Below are the code and all the weights of a small trained network. Each question names an input and a target symbol and asks about switching units off, where a switched-off unit gives its printed mean instead of its output.

import numpy as np


def w(rows, s, z=0):
    codes = np.array(rows[::2]) - 128.0
    scale = np.full(codes.shape[1], s)
    scale[-1] = z or s
    return codes * scale


def f(y):
    return np.maximum(y, 0)


def softmax(a):
    e = np.exp(a - a.max(-1, keepdims=True))
    return e / e.sum(-1, keepdims=True)


def log_softmax(a):
    a = a - a.max(-1, keepdims=True)
    return a - np.log(np.exp(a).sum(-1, keepdims=True))


def net(x, mask):
    ids = ['ΠΣαβγδζηθμτψω'.index(c) for c in x.split()]
    T = len(ids)
    res = E[ids] + P[:T]
    u = 0
    for l in range(2):
        r = res
        for j in range(3):
            rows = slice(2 * j, 2 * j + 2)
            q, k, v = (r @ M[l][rows].T for M in (Q, K, V))
            z = softmax(np.where(np.tri(T) > 0, q @ k.T / 2**0.5, -1e9)) @ v
            o = O[l][rows]
            res = res + np.where(mask[u + j], z, o[:, -1]) @ o[:, :-1]
        u += 3
        y = f(res @ A[l][:, :-1].T + A[l][:, -1])
        res = res + np.where(mask[u : u + 8], y, B[l][:, -1]) @ B[l][:, :-1]
        u += 8
    return log_softmax(res[-1] @ U[:, :-1].T + U[:, -1])


Q, K, V, O, A, B = {}, {}, {}, {}, {}, {}
E = w([
[186,85,128,117,137,113,140,178,141,96,153],'Π',
[175,90,150,95,194,78,164,143,150,128,175],'Σ',
[122,95,193,121,131,102,193,133,136,123,138],'α',
[134,173,162,151,132,155,178,148,144,50,115],'β',
[133,138,142,122,97,89,151,219,135,128,115],'γ',
[88,146,148,153,133,120,167,186,90,72,138],'δ',
[139,212,121,119,109,109,143,174,150,128,116],'ζ',
[149,178,142,148,117,134,109,166,108,51,183],'η',
[179,165,217,179,170,146,57,144,2,182,67],'θ',
[126,120,92,100,102,82,82,92,127,113,85],'μ',
[80,114,144,122,86,110,120,154,36,140,181],'τ',
[175,115,124,111,168,122,57,48,137,106,190],'ψ',
[110,122,58,117,213,165,132,58,120,98,96],'ω',
],0.021)
P = w([
[117,93,151,4,113,214,100,181,196,103,137],'0',
[166,120,165,15,141,126,162,141,135,65,119],'1',
[146,142,181,67,130,125,138,160,119,49,115],'2',
[163,151,135,100,134,110,161,133,104,83,120],'3',
[165,155,128,131,141,95,166,119,88,101,110],'4',
[164,162,95,163,156,84,159,92,87,114,108],'5',
[163,171,73,197,150,89,162,82,78,137,115],'6',
[142,181,67,231,156,69,167,70,59,161,107],'7',
[165,180,40,244,163,64,174,70,53,180,96],'8',
[174,162,6,255,188,47,181,34,51,216,92],'9',
],0.0086)
Q[0] = w([
[88,90,140,116,93,183,122,122,195,144,133],'L0H0',
[145,117,211,194,172,144,46,163,117,168,55],'L0H0',
[196,126,134,95,180,62,207,149,86,83,113],'L0H1',
[149,67,103,113,85,71,213,110,203,109,171],'L0H1',
[110,84,130,182,65,206,59,130,218,237,122],'L0H2',
[175,116,63,160,105,2,240,133,158,56,206],'L0H2',
],0.0082)
K[0] = w([
[144,158,170,89,151,142,122,128,93,100,123],'L0H0',
[96,110,143,111,116,208,116,154,188,143,166],'L0H0',
[31,108,118,220,103,116,98,76,131,157,124],'L0H1',
[174,159,149,183,138,82,138,105,81,82,100],'L0H1',
[128,66,131,86,97,107,173,159,189,77,143],'L0H2',
[165,159,127,250,171,72,129,110,61,152,113],'L0H2',
],0.012)
V[0] = w([
[86,142,141,85,206,199,185,107,135,92,66],'L0H0',
[122,130,199,206,95,99,171,94,217,58,185],'L0H0',
[202,2,126,114,162,192,122,181,84,96,124],'L0H1',
[96,126,208,103,61,199,119,89,211,151,57],'L0H1',
[56,191,157,1,190,71,24,47,87,189,169],'L0H2',
[182,51,212,135,190,53,193,91,179,187,94],'L0H2',
],0.0057)
O[0] = w([
[68,1,179,115,135,151,95,155,105,124,195,255],'L0H0',
[78,97,39,159,100,155,225,36,29,64,75,87],'L0H0',
[104,77,44,109,194,68,77,196,145,225,101,208],'L0H1',
[210,89,144,169,126,126,165,79,169,88,97,47],'L0H1',
[119,224,203,68,60,253,133,146,117,185,100,209],'L0H2',
[112,74,48,231,36,236,142,189,198,184,97,91],'L0H2',
],0.0066,0.005)
A[0] = w([
[133,125,97,152,160,146,67,165,101,75,107,253],'L0N0',
[138,133,81,30,71,161,115,102,38,119,89,135],'L0N1',
[196,88,99,208,119,92,190,141,215,103,119,80],'L0N2',
[92,94,120,162,73,137,113,114,164,118,111,59],'L0N3',
[97,109,140,152,102,38,198,136,138,84,90,122],'L0N4',
[148,223,192,143,121,141,254,178,89,98,112,169],'L0N5',
[162,154,83,123,108,149,113,82,172,111,74,185],'L0N6',
[155,108,83,130,49,212,144,130,186,138,147,96],'L0N7',
],0.0073,0.0057)
B[0] = w([
[180,73,123,88,119,120,148,93,154,254,125,254],'L0N0',
[116,44,174,167,135,124,158,102,200,158,129,186],'L0N1',
[124,40,222,172,40,106,213,154,199,43,140,147],'L0N2',
[104,196,117,105,84,129,132,81,147,197,204,129],'L0N3',
[144,163,119,84,78,84,181,203,134,128,95,172],'L0N4',
[160,48,72,69,172,89,31,93,172,210,154,225],'L0N5',
[61,86,139,109,111,88,92,197,58,184,180,152],'L0N6',
[134,182,168,77,136,104,157,154,88,147,218,134],'L0N7',
],0.007,0.0083)
Q[1] = w([
[201,116,86,129,134,54,196,95,110,152,117],'L1H0',
[117,51,142,39,158,98,84,123,102,195,203],'L1H0',
[126,208,68,201,122,120,218,161,157,44,95],'L1H1',
[167,130,123,107,147,10,174,107,108,137,134],'L1H1',
[124,131,196,63,147,174,46,110,64,156,126],'L1H2',
[152,43,132,53,153,54,119,131,128,217,143],'L1H2',
],0.012)
K[1] = w([
[122,189,100,218,102,41,145,95,69,168,176],'L1H0',
[44,164,92,229,179,165,144,11,50,206,110],'L1H0',
[125,120,73,62,77,48,156,235,187,36,196],'L1H1',
[100,146,70,247,81,79,44,60,41,133,129],'L1H1',
[149,74,205,61,221,217,123,86,95,144,162],'L1H2',
[174,176,141,236,172,144,79,41,2,236,81],'L1H2',
],0.0087)
V[1] = w([
[65,178,169,92,132,133,111,155,122,157,87],'L1H0',
[127,123,183,117,83,98,119,152,114,109,180],'L1H0',
[162,178,113,84,235,116,143,157,100,88,217],'L1H1',
[78,121,113,127,158,102,174,163,105,149,87],'L1H1',
[99,65,155,154,122,163,161,86,52,98,198],'L1H2',
[132,122,155,143,124,148,153,246,93,130,135],'L1H2',
],0.011)
O[1] = w([
[96,157,212,125,119,128,146,80,87,152,162,157],'L1H0',
[121,168,54,153,151,95,172,19,118,146,151,1],'L1H0',
[104,211,101,133,177,129,120,223,90,72,105,233],'L1H1',
[1,161,211,102,192,85,79,86,168,93,150,201],'L1H1',
[110,51,121,120,221,137,226,201,67,211,232,158],'L1H2',
[159,180,141,236,232,92,118,117,200,176,130,78],'L1H2',
],0.0095,0.0051)
A[1] = w([
[88,100,148,176,149,115,209,105,142,49,164,34],'L1N0',
[190,122,129,182,107,109,94,142,118,150,32,4],'L1N1',
[123,165,128,96,79,127,81,110,68,38,81,74],'L1N2',
[109,92,104,98,100,132,174,150,77,219,136,152],'L1N3',
[165,57,213,89,88,148,119,46,192,188,131,113],'L1N4',
[95,91,81,125,162,168,183,161,127,113,254,59],'L1N5',
[149,122,41,110,46,177,198,99,56,166,129,3],'L1N6',
[126,184,132,245,105,132,173,78,215,178,105,7],'L1N7',
],0.0078,0.0056)
B[1] = w([
[137,75,139,152,87,171,53,77,71,145,2,146],'L1N0',
[68,139,79,83,141,176,193,104,166,77,178,158],'L1N1',
[152,143,137,136,109,194,226,155,187,219,149,153],'L1N2',
[221,151,136,130,185,188,112,48,169,61,175,248],'L1N3',
[86,151,53,149,87,96,132,177,85,92,156,209],'L1N4',
[74,178,128,123,91,96,127,105,128,147,53,213],'L1N5',
[217,169,137,244,111,133,23,126,108,131,111,143],'L1N6',
[124,106,211,147,137,220,155,156,47,69,184,170],'L1N7',
],0.0081,0.016)
U = w([
[93,223,145,161,125,59,41,120,135,98,19,214],'Π',
[93,161,102,151,99,143,147,155,100,161,168,72],'Σ',
[142,81,50,126,142,142,159,123,197,132,202,2],'α',
[142,187,100,87,167,99,193,19,145,168,179,150],'β',
[156,104,130,126,105,108,138,87,148,148,22,218],'γ',
[145,119,157,154,117,153,211,116,83,188,89,159],'δ',
[210,166,111,126,121,163,95,89,112,124,97,80],'ζ',
[144,92,182,1,124,181,130,156,90,112,125,212],'η',
[128,195,151,147,133,153,153,89,155,29,131,27],'θ',
[136,209,20,109,127,166,209,176,57,128,90,78],'μ',
[161,189,163,89,84,152,206,93,194,176,63,135],'τ',
[124,144,87,75,28,84,153,65,88,89,118,97],'ψ',
[159,157,166,186,182,169,172,194,147,214,146,75],'ω',
],0.0036,0.0027)

Each question gives the input, a string of symbols that net reads in full, and the target symbol t.
The units are the heads (2 rows each of Q, K, V and O) and the neurons (one row each of A and B). Each row of codes is followed by its name. A weight is (code - 128) times the scale printed after its matrix; where a second scale follows, it is the last column's (O, A, B and U).
mask holds one flag per unit, layer by layer, with each layer's heads first. A switched-off unit (its flag False) gives its mean, the last column of its rows in O or B, instead of its output. The means were averaged over made-up inputs and are rounded, as every weight is.
A unit's drop is (log p(t) with every unit on - log p(t) with that unit switched off) / (log p(t) with every unit on - log p(t) with every unit switched off).
The circuit of an input: a set's keep is (log p(t) with only the set's units on - log p(t) with every unit switched off) / (log p(t) with every unit on - log p(t) with every unit switched off). Starting from the 12 units with the biggest drops (on a tie, the unit counted first), units are removed one at a time, each time the one whose removal leaves the highest keep (on an exact tie, the one counted first), for as long as the keep stays at least 0.8.
circuit, biggest first: the units of the circuit, biggest drop first
most important unit: the unit with the biggest drop
top k neurons: the k neurons with the biggest drops, biggest first
top k neurons in layer l: the k neurons of layer l with the biggest drops, biggest first
heads that matter: for each layer, one digit per head in row order, 1 if its drop is at least 0.15 and else 0, layers parted by /
input τ η θ γ ω δ, target τ: heads that matter -> 101 / 001
input ψ ω Π ω ω Π ω ζ, target η: heads that matter -> 000 / 101
input α η μ Π ω ω μ, target η: circuit, biggest first -> [L1H2; L1H0]
input ω Π α θ, target ω: most important unit -> L0H0
input ω η θ τ Π ω ω, target ω: heads that matter -> 100 / 001
input ζ α ω θ ω ω μ Σ ω, target ζ: heads that matter -> 010 / 011
input μ ω δ Π μ Π α, target ψ: circuit, biggest first -> [L1H1; L1N4; L1H2]
input τ μ ω ω β α μ, target ψ: heads that matter -> 100 / 011
input τ Σ Π Σ η ψ α, target ζ: circuit, biggest first -> [L1N6; L1H1; L1H2; L1N3]
input Π α β ζ, target τ: circuit, biggest first -> [L1H2; L1N2; L0N5]
input τ η ψ ψ τ, target ζ: circuit, biggest first -> [L1H1; L1N6; L1N3; L1H2]
input τ ω α ω θ, target τ: heads that matter -> 101 / 001
input ω η ω ω τ τ η, target β: circuit, biggest first -> [L0H0; L1H0; L0H2]
input η μ τ Π, target β: heads that matter -> 000 / 100
input α τ ω τ δ ω δ δ Σ γ, target Π: circuit, biggest first -> [L0H2; L1H2]
input τ ω ω β η ω Π α, target η: most important unit -> L0N5
input ω ζ τ Π η Π β β δ ψ, target ζ: circuit, biggest first -> [L1N6; L1H2; L1H1]
input Σ ζ θ θ β μ η Π α, target Σ: top 2 neurons in layer 1 -> [L1N4; L1N7]
input μ Σ η τ η τ ω Σ ψ τ, target ζ: heads that matter -> 100 / 011
input Π θ η γ τ, target Π: circuit, biggest first -> [L1H2; L0H1]
input Π δ γ α γ η β, target μ: circuit, biggest first -> [L1H1; L0H2; L1H0]
input ω μ θ Π ζ, target ω: top neuron -> [L1N7]
input ω Π α α, target δ: heads that matter -> 111 / 101
input μ ω Σ ψ τ Π α, target β: top 2 neurons -> [L0N4; L1N3]
input ψ τ α θ α ω η, target ψ: top 2 neurons -> [L1N4; L0N5]
input ζ Σ τ Π δ δ α, target Π: heads that matter -> 001 / 010
input ζ δ γ β Σ α α, target δ: top 2 neurons in layer 1 -> [L1N7; L1N0]
input Π δ τ ω α Π τ ω Σ ψ, target η: circuit, biggest first -> [L1H2]
input ω η ω ω ω η ω, target η: circuit, biggest first -> [L1H2; L1H0]
input ω η η Π, target μ: heads that matter -> 101 / 010
